Below is a small trained network, with its code and all its weights. Each question gives an input and a target symbol and asks what happens when units are switched off, that is, made to give their printed mean instead of their output.

import numpy as np


def w(rows, s, z=0):
    codes = np.array(rows[::2]) - 128.0
    scale = np.full(codes.shape[1], s)
    scale[-1] = z or s
    return codes * scale


def f(y):
    return y / 2 * (1 + np.tanh(0.7978845608 * (y + 0.044715 * y**3)))


def softmax(a):
    e = np.exp(a - a.max(-1, keepdims=True))
    return e / e.sum(-1, keepdims=True)


def log_softmax(a):
    a = a - a.max(-1, keepdims=True)
    return a - np.log(np.exp(a).sum(-1, keepdims=True))


def net(x, mask):
    ids = ['ηθμτφω'.index(c) for c in x.split()]
    T = len(ids)
    res = E[ids] + P[:T]
    q, k, v = (res @ M[0].T for M in (Q, K, V))
    z = softmax(np.where(np.tri(T) > 0, q @ k.T / 4**0.5, -1e9)) @ v
    res = res + np.where(mask[0], z, O[0][:, -1]) @ O[0][:, :-1]
    y = f(res @ A[0][:, :-1].T + A[0][:, -1])
    res = res + np.where(mask[1:13], y, B[0][:, -1]) @ B[0][:, :-1]
    return log_softmax(res[-1] @ U[:, :-1].T + U[:, -1])


Q, K, V, O, A, B = {}, {}, {}, {}, {}, {}
E = w([
[5,67,144],'η',
[63,103,187],'θ',
[213,85,157],'μ',
[6,80,81],'τ',
[198,178,189],'φ',
[138,143,247],'ω',
],0.014)
P = w([
[55,131,254],'0',
[223,206,215],'1',
[86,82,179],'2',
[203,217,193],'3',
[125,54,147],'4',
[167,233,184],'5',
[170,42,75],'6',
[137,251,190],'7',
[146,25,88],'8',
],0.0074)
Q[0] = w([
[151,40,20],'head 1',
[151,163,253],'head 1',
[102,57,47],'head 1',
[88,70,10],'head 1',
],0.0073)
K[0] = w([
[113,254,190],'head 1',
[195,85,137],'head 1',
[33,48,227],'head 1',
[149,224,112],'head 1',
],0.0074)
V[0] = w([
[158,62,61],'head 1',
[63,74,254],'head 1',
[16,152,156],'head 1',
[115,125,194],'head 1',
],0.0095)
O[0] = w([
[162,74,2,67],'head 1',
[75,34,143,253],'head 1',
[72,211,94,146],'head 1',
[166,176,75,194],'head 1',
],0.0076,0.012)
A[0] = w([
[215,82,177,69],'neuron 1',
[116,178,132,7],'neuron 2',
[116,139,204,255],'neuron 3',
[77,98,140,163],'neuron 4',
[176,249,152,108],'neuron 5',
[161,133,196,8],'neuron 6',
[116,54,141,189],'neuron 7',
[104,117,153,129],'neuron 8',
[140,146,141,30],'neuron 9',
[65,132,118,105],'neuron 10',
[51,158,88,131],'neuron 11',
[110,95,199,161],'neuron 12',
],0.015,0.0024)
B[0] = w([
[65,87,139,195],'neuron 1',
[75,48,152,128],'neuron 2',
[166,191,74,250],'neuron 3',
[188,169,117,184],'neuron 4',
[85,85,1,164],'neuron 5',
[69,99,105,199],'neuron 6',
[190,121,107,179],'neuron 7',
[124,158,145,171],'neuron 8',
[123,81,146,131],'neuron 9',
[121,145,18,161],'neuron 10',
[175,84,118,156],'neuron 11',
[144,92,163,246],'neuron 12',
],0.0066,0.018)
U = w([
[10,124,153,104],'η',
[167,192,165,129],'θ',
[163,146,78,98],'μ',
[54,84,81,33],'τ',
[254,158,104,252],'φ',
[194,45,120,129],'ω',
],0.0098,0.0039)

Each question gives the input, a string of symbols that net reads in full, and the target symbol t.
The units are the heads (4 rows each of Q, K, V and O) and the neurons (one row each of A and B). Each row of codes is followed by its name. A weight is (code - 128) times the scale printed after its matrix; where a second scale follows, it is the last column's (O, A, B and U).
mask holds one flag per unit, heads first, then neurons. A switched-off unit (its flag False) gives its mean, the last column of its rows in O or B, instead of its output. The means were averaged over made-up inputs and are rounded, as every weight is.
A unit's drop is (log p(t) with every unit on - log p(t) with that unit switched off) / (log p(t) with every unit on - log p(t) with every unit switched off).
The circuit of an input: a set's keep is (log p(t) with only the set's units on - log p(t) with every unit switched off) / (log p(t) with every unit on - log p(t) with every unit switched off). Starting from the 12 units with the biggest drops (on a tie, the unit counted first), units are removed one at a time, each time the one whose removal leaves the highest keep (on an exact tie, the one counted first), for as long as the keep stays at least 0.8.
units of the circuit, in order: the units of the circuit, biggest drop first
unit that matters most: the unit with the biggest drop
top k neurons: the k neurons with the biggest drops, biggest first
drop of u: that unit's drop, to one decimal
input φ ω ω θ, target θ: units of the circuit, in order => [neuron 1; neuron 5; head 1]
input θ μ θ ω, target η: top 2 neurons => [neuron 1; neuron 6]
input θ φ φ μ θ τ μ ω, target ω: units of the circuit, in order => [head 1; neuron 1]
input θ μ φ φ ω θ θ, target φ: top 2 neurons => [neuron 1; neuron 6]
input φ η η ω, target η: unit that matters most => neuron 7
input θ τ θ μ ω φ η, target ω: top 2 neurons => [neuron 3; neuron 11]
input θ μ ω η φ μ ω θ, target θ: units of the circuit, in order => [neuron 5; neuron 1]
input η φ φ, target η: top 2 neurons => [neuron 4; neuron 7]
input τ ω ω, target θ: top 2 neurons => [neuron 5; neuron 1]
input ω θ μ μ, target ω: drop of neuron 5 => 0.0
input ω φ φ μ φ φ η, target ω: drop of neuron 3 => 0.4
input μ ω η, target φ: drop of neuron 6 => 0.1
input η φ μ τ η ω μ φ, target ω: drop of neuron 3 => 0.2
input μ φ φ μ τ, target ω: unit that matters most => neuron 3
